Here is a tiny trained network, its code and every weight. The questions are about switching its units off for an input and a target symbol, where a switched-off unit gives its printed mean instead of its output.

import numpy as np


def w(rows, s, z=0):
    codes = np.array(rows[::2]) - 128.0
    scale = np.full(codes.shape[1], s)
    scale[-1] = z or s
    return codes * scale


def norm(h):
    return h / np.sqrt((h * h).mean(-1, keepdims=True) + 1e-5)


def f(y):
    return np.maximum(y, 0)


def softmax(a):
    e = np.exp(a - a.max(-1, keepdims=True))
    return e / e.sum(-1, keepdims=True)


def log_softmax(a):
    a = a - a.max(-1, keepdims=True)
    return a - np.log(np.exp(a).sum(-1, keepdims=True))


def net(x, mask):
    ids = ['ΞΠΦΨβδηθλσ'.index(c) for c in x.split()]
    T = len(ids)
    res = E[ids] + P[:T]
    u = 0
    for l in range(3):
        q, k, v = (norm(res) @ M[l].T for M in (Q, K, V))
        z = softmax(np.where(np.tri(T) > 0, q @ k.T / 4**0.5, -1e9)) @ v
        res = res + np.where(mask[u], z, O[l][:, -1]) @ O[l][:, :-1]
        u += 1
        y = f(norm(res) @ A[l][:, :-1].T + A[l][:, -1])
        res = res + np.where(mask[u : u + 12], y, B[l][:, -1]) @ B[l][:, :-1]
        u += 12
    return log_softmax(norm(res)[-1] @ U[:, :-1].T + U[:, -1])


Q, K, V, O, A, B = {}, {}, {}, {}, {}, {}
E = w([
[76,83,133],'Ξ',
[98,82,149],'Π',
[177,236,178],'Φ',
[151,223,186],'Ψ',
[128,161,79],'β',
[105,105,108],'δ',
[159,143,5],'η',
[138,109,114],'θ',
[108,82,144],'λ',
[145,106,103],'σ',
],0.016)
P = w([
[41,129,181],'0',
[64,152,190],'1',
[242,161,51],'2',
[95,103,159],'3',
[210,112,254],'4',
[215,125,70],'5',
[146,114,92],'6',
[217,179,194],'7',
[113,122,149],'8',
[155,117,56],'9',
[217,122,218],'10',
[87,113,174],'11',
[159,127,28],'12',
],0.0085)
Q[0] = w([
[242,172,181],'L0H1',
[173,171,240],'L0H1',
[150,254,76],'L0H1',
[52,178,51],'L0H1',
],0.0077)
K[0] = w([
[101,164,254],'L0H1',
[48,91,130],'L0H1',
[106,88,115],'L0H1',
[208,240,54],'L0H1',
],0.0087)
V[0] = w([
[186,2,146],'L0H1',
[144,78,149],'L0H1',
[139,139,166],'L0H1',
[169,111,47],'L0H1',
],0.0081)
O[0] = w([
[126,130,135,253],'L0H1',
[254,118,178,181],'L0H1',
[137,177,71,103],'L0H1',
[80,91,56,128],'L0H1',
],0.0064,0.0023)
A[0] = w([
[160,221,59,141],'L0N1',
[85,11,163,141],'L0N2',
[174,213,166,144],'L0N3',
[204,90,21,86],'L0N4',
[109,160,16,178],'L0N5',
[57,209,127,126],'L0N6',
[57,48,39,229],'L0N7',
[203,158,17,108],'L0N8',
[102,237,135,3],'L0N9',
[179,88,207,117],'L0N10',
[1,87,90,205],'L0N11',
[153,141,221,69],'L0N12',
],0.0081,0.0026)
B[0] = w([
[141,65,200,174],'L0N1',
[140,181,80,219],'L0N2',
[75,70,147,176],'L0N3',
[160,147,111,222],'L0N4',
[211,53,101,196],'L0N5',
[147,186,183,143],'L0N6',
[255,38,61,254],'L0N7',
[209,86,109,205],'L0N8',
[130,245,115,140],'L0N9',
[121,169,58,195],'L0N10',
[159,100,101,213],'L0N11',
[104,159,158,178],'L0N12',
],0.006,0.0065)
Q[1] = w([
[106,241,47],'L1H1',
[39,26,192],'L1H1',
[212,74,214],'L1H1',
[176,252,209],'L1H1',
],0.0045)
K[1] = w([
[2,24,54],'L1H1',
[145,123,140],'L1H1',
[180,111,218],'L1H1',
[32,97,120],'L1H1',
],0.0093)
V[1] = w([
[2,78,147],'L1H1',
[62,199,95],'L1H1',
[155,94,115],'L1H1',
[87,164,137],'L1H1',
],0.0073)
O[1] = w([
[149,174,3,2],'L1H1',
[182,44,196,66],'L1H1',
[77,78,196,151],'L1H1',
[159,144,93,91],'L1H1',
],0.0074,0.0044)
A[1] = w([
[137,29,72,133],'L1N1',
[143,95,171,100],'L1N2',
[55,174,160,2],'L1N3',
[166,97,83,25],'L1N4',
[192,142,184,122],'L1N5',
[81,95,93,49],'L1N6',
[127,219,239,62],'L1N7',
[61,106,133,26],'L1N8',
[10,134,80,158],'L1N9',
[165,122,137,151],'L1N10',
[89,223,99,47],'L1N11',
[59,90,110,200],'L1N12',
],0.011,0.0024)
B[1] = w([
[188,102,140,254],'L1N1',
[44,174,52,167],'L1N2',
[131,70,138,138],'L1N3',
[165,131,157,194],'L1N4',
[39,195,104,204],'L1N5',
[113,101,29,136],'L1N6',
[192,140,163,209],'L1N7',
[188,21,242,130],'L1N8',
[1,67,38,134],'L1N9',
[109,72,120,183],'L1N10',
[167,100,87,139],'L1N11',
[57,88,87,142],'L1N12',
],0.0055,0.008)
Q[2] = w([
[189,68,100],'L2H1',
[72,157,171],'L2H1',
[60,98,5],'L2H1',
[69,90,109],'L2H1',
],0.015)
K[2] = w([
[215,91,90],'L2H1',
[10,160,12],'L2H1',
[154,68,160],'L2H1',
[111,152,168],'L2H1',
],0.011)
V[2] = w([
[92,150,192],'L2H1',
[118,249,118],'L2H1',
[152,107,73],'L2H1',
[13,64,165],'L2H1',
],0.011)
O[2] = w([
[254,179,78,35],'L2H1',
[127,178,72,56],'L2H1',
[90,79,103,201],'L2H1',
[228,42,105,3],'L2H1',
],0.0061,0.0056)
A[2] = w([
[200,155,139,63],'L2N1',
[249,107,147,1],'L2N2',
[173,92,155,125],'L2N3',
[102,58,159,51],'L2N4',
[109,173,83,93],'L2N5',
[150,115,175,150],'L2N6',
[140,110,227,168],'L2N7',
[79,139,140,90],'L2N8',
[131,153,197,85],'L2N9',
[147,102,36,168],'L2N10',
[140,152,180,150],'L2N11',
[245,89,120,125],'L2N12',
],0.014,0.0024)
B[2] = w([
[142,100,163,164],'L2N1',
[65,94,182,217],'L2N2',
[122,171,179,201],'L2N3',
[60,154,173,205],'L2N4',
[128,107,194,143],'L2N5',
[86,137,78,166],'L2N6',
[138,134,72,183],'L2N7',
[39,125,147,144],'L2N8',
[220,60,2,158],'L2N9',
[232,161,104,196],'L2N10',
[171,80,92,159],'L2N11',
[51,144,152,255],'L2N12',
],0.008,0.0093)
U = w([
[134,101,9,157],'Ξ',
[102,141,53,71],'Π',
[202,126,118,255],'Φ',
[189,171,116,133],'Ψ',
[149,109,175,4],'β',
[176,59,96,143],'δ',
[210,61,73,130],'η',
[99,193,120,173],'θ',
[53,168,76,128],'λ',
[157,140,236,126],'σ',
],0.015,0.0046)

Each question gives the input, a string of symbols that net reads in full, and the target symbol t.
The units are the heads (4 rows each of Q, K, V and O) and the neurons (one row each of A and B). Each row of codes is followed by its name. A weight is (code - 128) times the scale printed after its matrix; where a second scale follows, it is the last column's (O, A, B and U).
mask holds one flag per unit, layer by layer, with each layer's heads first. A switched-off unit (its flag False) gives its mean, the last column of its rows in O or B, instead of its output. The means were averaged over made-up inputs and are rounded, as every weight is.
A unit's drop is (log p(t) with every unit on - log p(t) with that unit switched off) / (log p(t) with every unit on - log p(t) with every unit switched off).
The circuit of an input: a set's keep is (log p(t) with only the set's units on - log p(t) with every unit switched off) / (log p(t) with every unit on - log p(t) with every unit switched off). Starting from the 12 units with the biggest drops (on a tie, the unit counted first), units are removed one at a time, each time the one whose removal leaves the highest keep (on an exact tie, the one counted first), for as long as the keep stays at least 0.8.
circuit, biggest first: the units of the circuit, biggest drop first
most important unit: the unit with the biggest drop
k most important neurons: the k neurons with the biggest drops, biggest first
top k neurons in layer l: the k neurons of layer l with the biggest drops, biggest first
input δ θ σ Ξ λ δ σ σ, target δ: most important neuron -> [L1N3]
input Ψ σ Ψ λ σ, target Ψ: 4 most important neurons -> [L0N7, L1N5, L0N6, L1N1]
input λ Ξ Ξ λ Ξ Ξ Ξ σ Ψ σ β, target λ: top 3 neurons in layer 0 -> [L0N2, L0N3, L0N1]
input Ξ σ λ η σ σ θ β, target Ξ: 2 most important neurons -> [L1N9, L2N9]
input θ β σ η λ σ Ξ Ξ, target θ: circuit, biggest first -> [L2H1, L0N7, L0N8]
input δ Π σ σ δ σ Ξ λ, target δ: circuit, biggest first -> [L2N9, L2N7]
input Ψ σ Φ θ β, target Ψ: circuit, biggest first -> [L2H1, L0H1, L0N7, L2N9]
input δ Ξ σ λ Ξ Π σ λ, target δ: top 2 neurons in layer 0 -> [L0N7, L0N11]
input λ Π θ σ σ Φ δ σ Φ λ δ, target λ: 3 most important neurons -> [L1N7, L0N2, L0N7]
input Φ λ θ θ λ σ θ Ξ, target Φ: top 3 neurons in layer 1 -> [L1N1, L1N5, L1N2]
input θ Φ Ψ η σ Π θ σ δ β σ, target θ: top 3 neurons in layer 1 -> [L1N5, L1N7, L1N1]
input θ Ξ δ σ σ Ψ σ λ, target θ: top 2 neurons in layer 0 -> [L0N8, L0N5]
input θ λ Ξ β Ξ β λ λ, target θ: top 4 neurons in layer 0 -> [L0N7, L0N5, L0N8, L0N4]
input η σ δ σ Ψ θ Π λ, target η: most important unit -> L2H1
input θ λ σ σ β, target θ: 3 most important neurons -> [L0N7, L0N5, L0N8]
input β λ θ σ σ Ψ σ σ Φ Ψ, target Φ: top 2 neurons in layer 0 -> [L0N5, L0N7]
input Ξ λ λ δ β, target Ξ: 2 most important neurons -> [L1N9, L1N7]
input λ σ θ λ β, target λ: 3 most important neurons -> [L0N2, L0N7, L1N5]
input λ δ θ λ Φ Π σ λ θ η θ, target λ: 3 most important neurons -> [L1N7, L0N2, L0N7]
input θ λ δ σ η θ Ψ η Ψ Ξ, target η: circuit, biggest first -> [L0N7]
input Ξ θ σ σ σ η θ σ, target Ξ: 2 most important neurons -> [L1N9, L2N9]
input Φ σ λ σ σ σ λ λ σ Ξ β, target Φ: 4 most important neurons -> [L1N5, L0N7, L1N1, L0N6]
input η θ σ Π λ σ λ σ Ξ λ θ, target η: 2 most important neurons -> [L0N7, L1N7]
input Ξ δ σ σ Ξ Ξ λ Π λ σ θ, target Ξ: 2 most important neurons -> [L1N7, L1N9]
